[[+1.08, -1.27, -0.13, +1.00, +0.11],
[+2.36, -3.95, +1.23, +0.92, -0.24]]
|
[[+2.36, -3.95, +1.23, +0.92, -0.24],
[+1.08, -1.27, -0.13, +1.00, +0.11]]

[[+2.74, -4.09],
[-1.91, -2.48],
[+4.29, +2.62]]
|
[[+4.29, +2.62],
[-1.91, -2.48],
[+2.74, -4.09]]

[[-0.89, -0.51, +0.02, +0.54, +1.09, +1.70],
[+3.95, +2.96, +2.17, +1.67, +0.46, -1.10],
[-0.14, -0.97, -0.92, -0.77, +0.11, +0.32],
[-1.44, +0.45, +1.77, +3.02, +4.03, +5.25]]
|
[[-1.44, +0.45, +1.77, +3.02, +4.03, +5.25],
[-0.14, -0.97, -0.92, -0.77, +0.11, +0.32],
[+3.95, +2.96, +2.17, +1.67, +0.46, -1.10],
[-0.89, -0.51, +0.02, +0.54, +1.09, +1.70]]

[[+2.61, -0.20, -0.22, -1.36, +1.31, +0.32, +2.03, +2.40, -2.30, +0.84, -1.67, -0.21],
[+0.38, +0.44, -0.18, +3.30, +2.55, +0.96, -0.50, +0.96, +2.70, +1.16, +0.71, +0.81],
[+0.67, +0.88, -1.79, -0.72, +1.20, -0.18, +1.18, +1.05, -0.11, +0.44, -2.42, -0.44],
[-4.07, -0.31, +1.81, -0.49, -0.26, -0.80, -1.26, +0.68, +0.59, +0.94, -0.57, +0.59]]
|
[[-4.07, -0.31, +1.81, -0.49, -0.26, -0.80, -1.26, +0.68, +0.59, +0.94, -0.57, +0.59],
[+0.67, +0.88, -1.79, -0.72, +1.20, -0.18, +1.18, +1.05, -0.11, +0.44, -2.42, -0.44],
[+0.38, +0.44, -0.18, +3.30, +2.55, +0.96, -0.50, +0.96, +2.70, +1.16, +0.71, +0.81],
[+2.61, -0.20, -0.22, -1.36, +1.31, +0.32, +2.03, +2.40, -2.30, +0.84, -1.67, -0.21]]

[[-1.07, +0.53, -0.29, +2.65, +4.10],
[-0.10, +0.03, +0.21, +1.14, +0.90],
[-2.60, -4.00, -0.20, +0.10, -1.99],
[+1.29, +2.88, -1.77, -0.35, +3.66],
[-2.46, -4.47, +1.76, +1.29, -3.61],
[-0.19, +1.00, -0.34, +2.21, +3.56],
[+0.39, +1.38, -1.82, -0.40, +2.74]]
|
[[+0.39, +1.38, -1.82, -0.40, +2.74],
[-0.19, +1.00, -0.34, +2.21, +3.56],
[-2.46, -4.47, +1.76, +1.29, -3.61],
[+1.29, +2.88, -1.77, -0.35, +3.66],
[-2.60, -4.00, -0.20, +0.10, -1.99],
[-0.10, +0.03, +0.21, +1.14, +0.90],
[-1.07, +0.53, -0.29, +2.65, +4.10]]

[[+0.13, -4.56, +1.03, -2.01, -0.23, -0.05, -0.52, +0.93, +1.52],
[+1.11, -3.83, -1.56, -0.65, -2.77, -0.91, +2.00, +0.47, +0.12]]
|
[[+1.11, -3.83, -1.56, -0.65, -2.77, -0.91, +2.00, +0.47, +0.12],
[+0.13, -4.56, +1.03, -2.01, -0.23, -0.05, -0.52, +0.93, +1.52]]

[[-0.79, +0.60, -1.88, +0.79, +4.21, -1.24, -0.35, +0.01, +0.77, -1.15, -0.20, -0.04],
[+2.86, -2.46, +4.16, +2.62, -3.12, +3.69, -0.62, -1.08, -2.46, +1.84, +2.13, +0.62],
[-0.44, +0.17, -1.39, -0.89, -1.86, -0.71, -0.72, +0.04, -0.39, +0.91, -0.69, +0.90],
[-0.71, +0.57, -0.78, -1.30, -0.51, -0.72, +0.25, +0.43, +0.57, -0.26, -0.67, -0.13],
[-0.02, +0.07, -0.08, -0.07, -0.18, +0.07, -0.04, +0.05, -0.04, +0.15, -0.10, -0.06],
[+0.22, -0.02, +0.32, +0.26, +0.45, +0.16, +0.21, -0.04, +0.20, -0.29, +0.14, -0.26],
[+0.37, -0.14, +0.79, +0.59, +1.24, +0.43, +0.43, +0.02, +0.22, -0.61, +0.52, -0.74]]
|
[[+0.37, -0.14, +0.79, +0.59, +1.24, +0.43, +0.43, +0.02, +0.22, -0.61, +0.52, -0.74],
[+0.22, -0.02, +0.32, +0.26, +0.45, +0.16, +0.21, -0.04, +0.20, -0.29, +0.14, -0.26],
[-0.02, +0.07, -0.08, -0.07, -0.18, +0.07, -0.04, +0.05, -0.04, +0.15, -0.10, -0.06],
[-0.71, +0.57, -0.78, -1.30, -0.51, -0.72, +0.25, +0.43, +0.57, -0.26, -0.67, -0.13],
[-0.44, +0.17, -1.39, -0.89, -1.86, -0.71, -0.72, +0.04, -0.39, +0.91, -0.69, +0.90],
[+2.86, -2.46, +4.16, +2.62, -3.12, +3.69, -0.62, -1.08, -2.46, +1.84, +2.13, +0.62],
[-0.79, +0.60, -1.88, +0.79, +4.21, -1.24, -0.35, +0.01, +0.77, -1.15, -0.20, -0.04]]
